Below is a small trained network, with its code and all its weights. Each question gives an input and a target symbol and asks what happens when units are switched off, that is, made to give their printed mean instead of their output.

import numpy as np


def w(rows, s, z=0):
    codes = np.array(rows[::2]) - 128.0
    scale = np.full(codes.shape[1], s)
    scale[-1] = z or s
    return codes * scale


def norm(h):
    return h / np.sqrt((h * h).mean(-1, keepdims=True) + 1e-5)


def f(y):
    return y / 2 * (1 + np.tanh(0.7978845608 * (y + 0.044715 * y**3)))


def softmax(a):
    e = np.exp(a - a.max(-1, keepdims=True))
    return e / e.sum(-1, keepdims=True)


def log_softmax(a):
    a = a - a.max(-1, keepdims=True)
    return a - np.log(np.exp(a).sum(-1, keepdims=True))


def net(x, mask):
    ids = ['ΔΣΦαβγεζηθλμπτψω'.index(c) for c in x.split()]
    T = len(ids)
    res = E[ids] + P[:T]
    u = 0
    for l in range(2):
        r = norm(res)
        for j in range(2):
            rows = slice(2 * j, 2 * j + 2)
            q, k, v = (r @ M[l][rows].T for M in (Q, K, V))
            z = softmax(np.where(np.tri(T) > 0, q @ k.T / 2**0.5, -1e9)) @ v
            o = O[l][rows]
            res = res + np.where(mask[u + j], z, o[:, -1]) @ o[:, :-1]
        u += 2
        y = f(norm(res) @ A[l][:, :-1].T + A[l][:, -1])
        res = res + np.where(mask[u : u + 4], y, B[l][:, -1]) @ B[l][:, :-1]
        u += 4
    return log_softmax(norm(res)[-1] @ U[:, :-1].T + U[:, -1])


Q, K, V, O, A, B = {}, {}, {}, {}, {}, {}
E = w([
[128,129,148,128,155],'Δ',
[187,61,136,136,15],'Σ',
[115,135,127,116,100],'Φ',
[103,141,140,126,112],'α',
[123,116,116,118,130],'β',
[133,108,120,122,121],'γ',
[107,135,132,125,154],'ε',
[137,107,123,119,131],'ζ',
[129,117,130,118,140],'η',
[144,118,141,127,132],'θ',
[172,249,206,80,174],'λ',
[112,145,136,118,113],'μ',
[124,136,138,118,102],'π',
[116,143,145,123,110],'τ',
[134,143,129,104,103],'ψ',
[88,21,2,121,77],'ω',
],0.0062)
P = w([
[180,171,69,209,136],'0',
[253,63,21,121,196],'1',
[134,57,99,171,119],'2',
[129,53,104,152,124],'3',
[134,47,112,134,124],'4',
[125,42,118,127,121],'5',
[113,41,133,127,124],'6',
[110,36,142,121,124],'7',
[98,33,153,116,130],'8',
[93,23,161,108,131],'9',
[80,20,174,102,129],'10',
[63,18,197,91,136],'11',
[92,11,179,87,151],'12',
],0.0018)
Q[0] = w([
[42,137,145,88,91],'L0H0',
[26,144,141,189,163],'L0H0',
[25,23,148,137,128],'L0H1',
[181,126,2,152,149],'L0H1',
],0.0049)
K[0] = w([
[55,172,150,73,88],'L0H0',
[29,115,194,161,180],'L0H0',
[88,1,143,85,171],'L0H1',
[150,172,22,113,175],'L0H1',
],0.0051)
V[0] = w([
[250,124,106,41,96],'L0H0',
[108,100,214,164,108],'L0H0',
[114,97,215,252,110],'L0H1',
[143,169,175,102,109],'L0H1',
],0.0023)
O[0] = w([
[5,121,175,225,176,133],'L0H0',
[212,95,131,84,165,163],'L0H0',
[145,150,42,79,47,230],'L0H1',
[108,73,97,140,170,3],'L0H1',
],0.0023,0.00073)
A[0] = w([
[169,196,227,55,224,63],'L0N0',
[184,5,102,37,151,2],'L0N1',
[96,77,172,73,71,142],'L0N2',
[50,77,188,166,224,92],'L0N3',
],0.0025,0.00074)
B[0] = w([
[129,47,43,134,14,149],'L0N0',
[90,152,136,202,222,254],'L0N1',
[128,233,107,154,68,219],'L0N2',
[251,148,51,63,155,213],'L0N3',
],0.0028,0.0017)
Q[1] = w([
[77,178,125,111,36],'L1H0',
[117,167,153,132,67],'L1H0',
[131,140,122,108,137],'L1H1',
[79,201,151,102,8],'L1H1',
],0.016)
K[1] = w([
[61,42,210,16,142],'L1H0',
[112,53,183,50,154],'L1H0',
[91,168,127,137,84],'L1H1',
[74,33,227,2,155],'L1H1',
],0.0065)
V[1] = w([
[22,179,130,147,179],'L1H0',
[154,165,255,159,107],'L1H0',
[96,134,64,92,51],'L1H1',
[90,60,174,202,98],'L1H1',
],0.0062)
O[1] = w([
[125,101,212,130,211,58],'L1H0',
[178,213,158,140,101,25],'L1H0',
[155,35,156,128,86,28],'L1H1',
[153,114,88,254,144,11],'L1H1',
],0.0076,0.0011)
A[1] = w([
[77,81,233,103,103,129],'L1N0',
[153,56,227,115,254,4],'L1N1',
[176,181,64,134,111,129],'L1N2',
[217,60,190,79,109,146],'L1N3',
],0.0051,0.0045)
B[1] = w([
[144,122,174,144,79,212],'L1N0',
[12,173,146,159,2,184],'L1N1',
[110,96,178,114,60,186],'L1N2',
[149,157,71,120,160,251],'L1N3',
],0.0053,0.002)
U = w([
[84,162,23,37,74,77],'Δ',
[160,66,45,177,21,1],'Σ',
[138,70,164,184,87,180],'Φ',
[193,57,138,75,77,181],'α',
[24,68,172,178,164,96],'β',
[135,89,79,193,163,195],'γ',
[76,49,183,22,160,65],'ε',
[94,150,52,186,197,104],'ζ',
[60,182,114,85,240,78],'η',
[137,247,58,195,89,7],'θ',
[169,235,192,32,154,33],'λ',
[134,129,221,109,65,128],'μ',
[198,132,140,169,135,251],'π',
[207,139,117,97,115,187],'τ',
[127,184,210,169,165,176],'ψ',
[95,8,36,134,127,139],'ω',
],0.014,0.0031)

Each question gives the input, a string of symbols that net reads in full, and the target symbol t.
The units are the heads (2 rows each of Q, K, V and O) and the neurons (one row each of A and B). Each row of codes is followed by its name. A weight is (code - 128) times the scale printed after its matrix; where a second scale follows, it is the last column's (O, A, B and U).
mask holds one flag per unit, layer by layer, with each layer's heads first. A switched-off unit (its flag False) gives its mean, the last column of its rows in O or B, instead of its output. The means were averaged over made-up inputs and are rounded, as every weight is.
A unit's drop is (log p(t) with every unit on - log p(t) with that unit switched off) / (log p(t) with every unit on - log p(t) with every unit switched off).
The circuit of an input: a set's keep is (log p(t) with only the set's units on - log p(t) with every unit switched off) / (log p(t) with every unit on - log p(t) with every unit switched off). Starting from all 12 units, units are removed one at a time, each time the one whose removal leaves the highest keep (on an exact tie, the one counted first), for as long as the keep stays at least 0.8.
units of the circuit, in order: the units of the circuit, biggest drop first
unit that matters most: the unit with the biggest drop
top k neurons: the k neurons with the biggest drops, biggest first
top k neurons in layer l: the k neurons of layer l with the biggest drops, biggest first
which heads matter: for each layer, one digit per head in row order, 1 if its drop is at least 0.15 and else 0, layers parted by /
input τ η Σ ε Δ α ψ π ε, target τ: which heads matter -> 00 / 11
input Δ β θ τ Σ Δ ζ μ θ α, target θ: units of the circuit, in order -> L1H1; L0N2
input ψ Δ ζ Δ β θ Δ θ, target ψ: unit that matters most -> L0H0
input Σ λ Φ Φ γ Δ β θ, target Σ: units of the circuit, in order -> L1H0; L1H1
input ε Δ α θ Δ ε Δ ε, target ε: top 2 neurons in layer 0 -> L0N1; L0N3
input Δ ε θ, target Δ: units of the circuit, in order -> L0N1; L1H0; L1H1; L0N0
input ε η θ ε π π η, target ε: units of the circuit, in order -> L1H1; L0N1; L1H0
input ε Δ Δ Δ Δ ε ω θ η ε, target ε: units of the circuit, in order -> L1H1; L1H0; L0N1
input α β α α Δ β τ, target β: which heads matter -> 00 / 11
input ε θ Φ, target θ: which heads matter -> 11 / 01
input θ η Δ, target θ: which heads matter -> 00 / 11
input γ Δ Δ, target γ: units of the circuit, in order -> L1H1; L0N3
input α ω μ λ τ ε θ ψ η Φ, target η: which heads matter -> 00 / 11
input ω Δ Δ θ λ β, target ω: units of the circuit, in order -> L1H0; L0N2; L1H1
input β ε θ α γ η α λ Δ α Δ, target β: unit that matters most -> L1H0
input ζ τ Σ ζ Δ θ τ μ β θ Δ γ θ, target ζ: top 2 neurons -> L0N2; L0N0
input Φ θ Δ θ Δ γ ζ, target Φ: top 4 neurons -> L0N3; L0N1; L0N0; L1N1
input Δ μ ε η Δ α ψ Δ, target Δ: units of the circuit, in order -> L0N1; L1H0
input π ζ Δ ε, target π: which heads matter -> 10 / 11
input γ τ Δ α η θ ε μ θ θ Φ, target θ: which heads matter -> 00 / 01
input λ α θ ψ η η η θ β ζ, target λ: top 2 neurons -> L0N0; L0N2
input α Δ Φ θ θ θ Δ Δ λ β β, target α: top 3 neurons in layer 0 -> L0N1; L0N0; L0N3
input Δ α Δ ε θ θ Δ ζ, target Δ: unit that matters most -> L0N1
input Δ ε η π Δ η Δ τ λ ζ θ ε Δ, target Δ: which heads matter -> 00 / 10
input ζ ε π, target ε: top 2 neurons in layer 0 -> L0N2; L0N1
input ζ θ η Δ Δ Δ θ ε, target ζ: which heads matter -> 10 / 01
input λ η α μ Δ π Δ ε Δ η, target λ: top 3 neurons in layer 0 -> L0N0; L0N3; L0N1
input Σ θ β θ τ Δ, target Σ: units of the circuit, in order -> L1H0
input θ Δ β β γ ω λ η, target θ: top 2 neurons in layer 0 -> L0N3; L0N1
